Here is a tiny trained network, its code and every weight. The questions are about switching its units off for an input and a target symbol, where a switched-off unit gives its printed mean instead of its output.

import numpy as np


def w(rows, s, z=0):
    codes = np.array(rows[::2]) - 128.0
    scale = np.full(codes.shape[1], s)
    scale[-1] = z or s
    return codes * scale


def f(y):
    return y / 2 * (1 + np.tanh(0.7978845608 * (y + 0.044715 * y**3)))


def softmax(a):
    e = np.exp(a - a.max(-1, keepdims=True))
    return e / e.sum(-1, keepdims=True)


def log_softmax(a):
    a = a - a.max(-1, keepdims=True)
    return a - np.log(np.exp(a).sum(-1, keepdims=True))


def net(x, mask):
    ids = ['αβγδεζηθλμξπστψω'.index(c) for c in x.split()]
    T = len(ids)
    res = E[ids] + P[:T]
    u = 0
    for l in range(2):
        r = res
        for j in range(3):
            rows = slice(4 * j, 4 * j + 4)
            q, k, v = (r @ M[l][rows].T for M in (Q, K, V))
            z = softmax(np.where(np.tri(T) > 0, q @ k.T / 4**0.5, -1e9)) @ v
            o = O[l][rows]
            res = res + np.where(mask[u + j], z, o[:, -1]) @ o[:, :-1]
        u += 3
        y = f(res @ A[l][:, :-1].T + A[l][:, -1])
        res = res + np.where(mask[u : u + 8], y, B[l][:, -1]) @ B[l][:, :-1]
        u += 8
    return log_softmax(res[-1] @ U[:, :-1].T + U[:, -1])


Q, K, V, O, A, B = {}, {}, {}, {}, {}, {}
E = w([
[118,73,147],'α',
[102,154,114],'β',
[123,116,91],'γ',
[122,113,91],'δ',
[119,122,94],'ε',
[97,170,90],'ζ',
[108,97,142],'η',
[154,41,80],'θ',
[145,102,81],'λ',
[109,112,147],'μ',
[85,146,92],'ξ',
[65,75,201],'π',
[82,137,255],'σ',
[56,83,188],'τ',
[174,198,192],'ψ',
[112,87,144],'ω',
],0.014)
P = w([
[57,201,45],'0',
[96,12,94],'1',
[104,105,149],'2',
[115,148,183],'3',
[148,102,199],'4',
[157,105,226],'5',
[195,34,235],'6',
[165,128,252],'7',
[216,26,252],'8',
[206,76,242],'9',
[173,172,227],'10',
],0.0045)
Q[0] = w([
[130,110,121],'0.h1',
[174,155,208],'0.h1',
[86,100,159],'0.h1',
[87,151,100],'0.h1',
[97,113,101],'0.h2',
[75,125,162],'0.h2',
[181,116,73],'0.h2',
[109,102,161],'0.h2',
[108,152,227],'0.h3',
[247,116,93],'0.h3',
[207,147,68],'0.h3',
[76,113,186],'0.h3',
],0.013)
K[0] = w([
[121,190,90],'0.h1',
[163,163,130],'0.h1',
[122,222,151],'0.h1',
[17,76,124],'0.h1',
[98,49,135],'0.h2',
[107,111,76],'0.h2',
[103,201,182],'0.h2',
[198,193,98],'0.h2',
[155,189,145],'0.h3',
[238,101,253],'0.h3',
[157,120,149],'0.h3',
[127,222,63],'0.h3',
],0.011)
V[0] = w([
[172,144,92],'0.h1',
[199,165,171],'0.h1',
[224,152,106],'0.h1',
[78,95,139],'0.h1',
[149,92,173],'0.h2',
[84,97,115],'0.h2',
[107,47,1],'0.h2',
[119,156,83],'0.h2',
[139,183,153],'0.h3',
[212,149,140],'0.h3',
[173,159,93],'0.h3',
[75,166,83],'0.h3',
],0.013)
O[0] = w([
[181,191,55,5],'0.h1',
[50,199,82,227],'0.h1',
[108,253,69,11],'0.h1',
[162,27,253,170],'0.h1',
[9,50,153,171],'0.h2',
[148,115,137,202],'0.h2',
[221,80,118,53],'0.h2',
[194,130,100,70],'0.h2',
[106,180,201,204],'0.h3',
[97,166,92,58],'0.h3',
[207,130,83,46],'0.h3',
[228,13,190,163],'0.h3',
],0.0059,0.0013)
A[0] = w([
[168,94,5,156],'0.n1',
[130,56,146,220],'0.n2',
[78,132,137,124],'0.n3',
[205,131,102,114],'0.n4',
[126,133,171,111],'0.n5',
[185,184,108,150],'0.n6',
[172,78,116,172],'0.n7',
[64,156,67,255],'0.n8',
],0.013,0.0083)
B[0] = w([
[121,162,121,147],'0.n1',
[195,182,192,254],'0.n2',
[155,159,106,155],'0.n3',
[157,147,72,140],'0.n4',
[100,29,134,146],'0.n5',
[90,197,158,144],'0.n6',
[134,217,149,195],'0.n7',
[178,178,255,206],'0.n8',
],0.007,0.012)
Q[1] = w([
[86,113,80],'1.h1',
[140,134,203],'1.h1',
[237,80,138],'1.h1',
[107,76,78],'1.h1',
[82,100,119],'1.h2',
[162,98,130],'1.h2',
[36,120,100],'1.h2',
[245,108,126],'1.h2',
[106,50,111],'1.h3',
[102,103,51],'1.h3',
[153,83,59],'1.h3',
[176,151,186],'1.h3',
],0.013)
K[1] = w([
[168,26,182],'1.h1',
[88,173,109],'1.h1',
[133,206,133],'1.h1',
[176,81,254],'1.h1',
[96,31,146],'1.h2',
[116,135,114],'1.h2',
[94,35,61],'1.h2',
[162,195,217],'1.h2',
[66,112,103],'1.h3',
[121,87,49],'1.h3',
[158,88,57],'1.h3',
[54,171,150],'1.h3',
],0.01)
V[1] = w([
[175,159,98],'1.h1',
[106,172,169],'1.h1',
[93,120,133],'1.h1',
[163,182,82],'1.h1',
[104,86,148],'1.h2',
[177,148,162],'1.h2',
[245,160,49],'1.h2',
[46,93,124],'1.h2',
[80,112,173],'1.h3',
[64,202,150],'1.h3',
[127,88,194],'1.h3',
[77,125,167],'1.h3',
],0.011)
O[1] = w([
[104,135,23,189],'1.h1',
[124,209,152,230],'1.h1',
[129,112,226,94],'1.h1',
[163,67,31,208],'1.h1',
[165,67,122,80],'1.h2',
[76,179,164,241],'1.h2',
[80,109,163,176],'1.h2',
[254,125,142,4],'1.h2',
[220,96,66,164],'1.h3',
[176,243,117,250],'1.h3',
[207,57,107,188],'1.h3',
[221,183,49,171],'1.h3',
],0.0061,0.019)
A[1] = w([
[151,252,174,138],'1.n1',
[111,99,151,254],'1.n2',
[222,1,165,95],'1.n3',
[186,165,165,86],'1.n4',
[115,28,134,126],'1.n5',
[167,195,149,121],'1.n6',
[108,179,180,112],'1.n7',
[30,27,178,121],'1.n8',
],0.0087,0.0067)
B[1] = w([
[179,37,182,255],'1.n1',
[3,14,169,139],'1.n2',
[41,129,22,149],'1.n3',
[60,48,19,171],'1.n4',
[230,95,43,136],'1.n5',
[139,175,83,196],'1.n6',
[128,69,115,179],'1.n7',
[230,138,245,144],'1.n8',
],0.0057,0.037)
U = w([
[185,38,206,137],'α',
[123,98,152,69],'β',
[89,121,93,81],'γ',
[84,133,119,114],'δ',
[95,119,120,100],'ε',
[85,121,98,94],'ζ',
[164,56,201,133],'η',
[72,132,101,89],'θ',
[62,143,17,72],'λ',
[151,73,160,47],'μ',
[96,126,254,129],'ξ',
[174,36,59,147],'π',
[210,33,46,1],'σ',
[173,31,68,202],'τ',
[176,217,118,175],'ψ',
[166,56,190,100],'ω',
],0.0062,0.0045)

Each question gives the input, a string of symbols that net reads in full, and the target symbol t.
The units are the heads (4 rows each of Q, K, V and O) and the neurons (one row each of A and B). Each row of codes is followed by its name. A weight is (code - 128) times the scale printed after its matrix; where a second scale follows, it is the last column's (O, A, B and U).
mask holds one flag per unit, layer by layer, with each layer's heads first. A switched-off unit (its flag False) gives its mean, the last column of its rows in O or B, instead of its output. The means were averaged over made-up inputs and are rounded, as every weight is.
A unit's drop is (log p(t) with every unit on - log p(t) with that unit switched off) / (log p(t) with every unit on - log p(t) with every unit switched off).
The circuit of an input: a set's keep is (log p(t) with only the set's units on - log p(t) with every unit switched off) / (log p(t) with every unit on - log p(t) with every unit switched off). Starting from the 12 units with the biggest drops (on a tie, the unit counted first), units are removed one at a time, each time the one whose removal leaves the highest keep (on an exact tie, the one counted first), for as long as the keep stays at least 0.8.
circuit, biggest first: the units of the circuit, biggest drop first
most important unit: the unit with the biggest drop
top k neurons: the k neurons with the biggest drops, biggest first
k most important neurons of layer l: the k neurons of layer l with the biggest drops, biggest first
which heads matter: for each layer, one digit per head in row order, 1 if its drop is at least 0.15 and else 0, layers parted by /
input ψ ξ δ η δ ψ σ ψ ψ ω, target ψ: which heads matter => 100 / 001
input τ σ ε μ, target σ: circuit, biggest first => 1.h3, 1.h2
input ψ ψ ε ξ ψ ξ ψ γ, target ψ: circuit, biggest first => 0.h1, 1.h3, 0.n8, 0.h2
input ξ ψ δ α, target ξ: top 2 neurons => 0.n7, 0.n2
input ψ ψ ξ ξ ψ α π, target ψ: circuit, biggest first => 0.h1, 1.h3, 0.h2, 0.n8
input λ τ ψ ξ ε, target λ: most important unit => 0.h2
input σ ψ α ω θ η, target σ: which heads matter => 010 / 011
input ε ω τ, target τ: circuit, biggest first => 1.h3, 0.h1, 1.n3, 0.h3
input σ ψ ω α ω, target σ: circuit, biggest first => 1.h2, 1.h3, 0.h2
input ω λ τ ψ ξ ζ ψ α, target ψ: circuit, biggest first => 0.h3, 0.h1, 1.h3, 0.h2
input τ δ μ, target τ: top 2 neurons => 1.n3, 0.n8
input ξ ξ ψ ω π η β ω ξ, target ξ: top 2 neurons => 0.n7, 0.n2
input ψ ψ ψ β τ ψ ψ η ψ, target ψ: 2 most important neurons of layer 1 => 1.n6, 1.n2
input λ λ β λ γ ξ β ψ λ ω α, target λ: which heads matter => 111 / 100
input ψ η ξ θ ξ, target ψ: which heads matter => 110 / 001
input ψ γ α ζ, target ψ: circuit, biggest first => 0.h1, 1.h3, 0.h2, 0.n8
input ψ ψ η, target ψ: circuit, biggest first => 0.h1, 1.h3, 0.n8, 0.h2
input ξ ξ η ξ π τ α λ λ μ η, target τ: which heads matter => 100 / 101
input ξ λ ψ α λ ξ, target ξ: top 3 neurons => 0.n2, 0.n7, 1.n4
input μ λ ψ π ψ λ θ, target ψ: which heads matter => 101 / 001
input σ τ ψ, target σ: most important unit => 1.h2
input π ξ η τ ξ, target τ: top 2 neurons => 1.n3, 0.n5
input μ ψ ψ ψ ψ δ, target ψ: which heads matter => 101 / 001
input α ξ ψ ζ ξ θ σ ψ λ λ, target ψ: circuit, biggest first => 0.h1, 0.h3, 0.n8, 1.h3
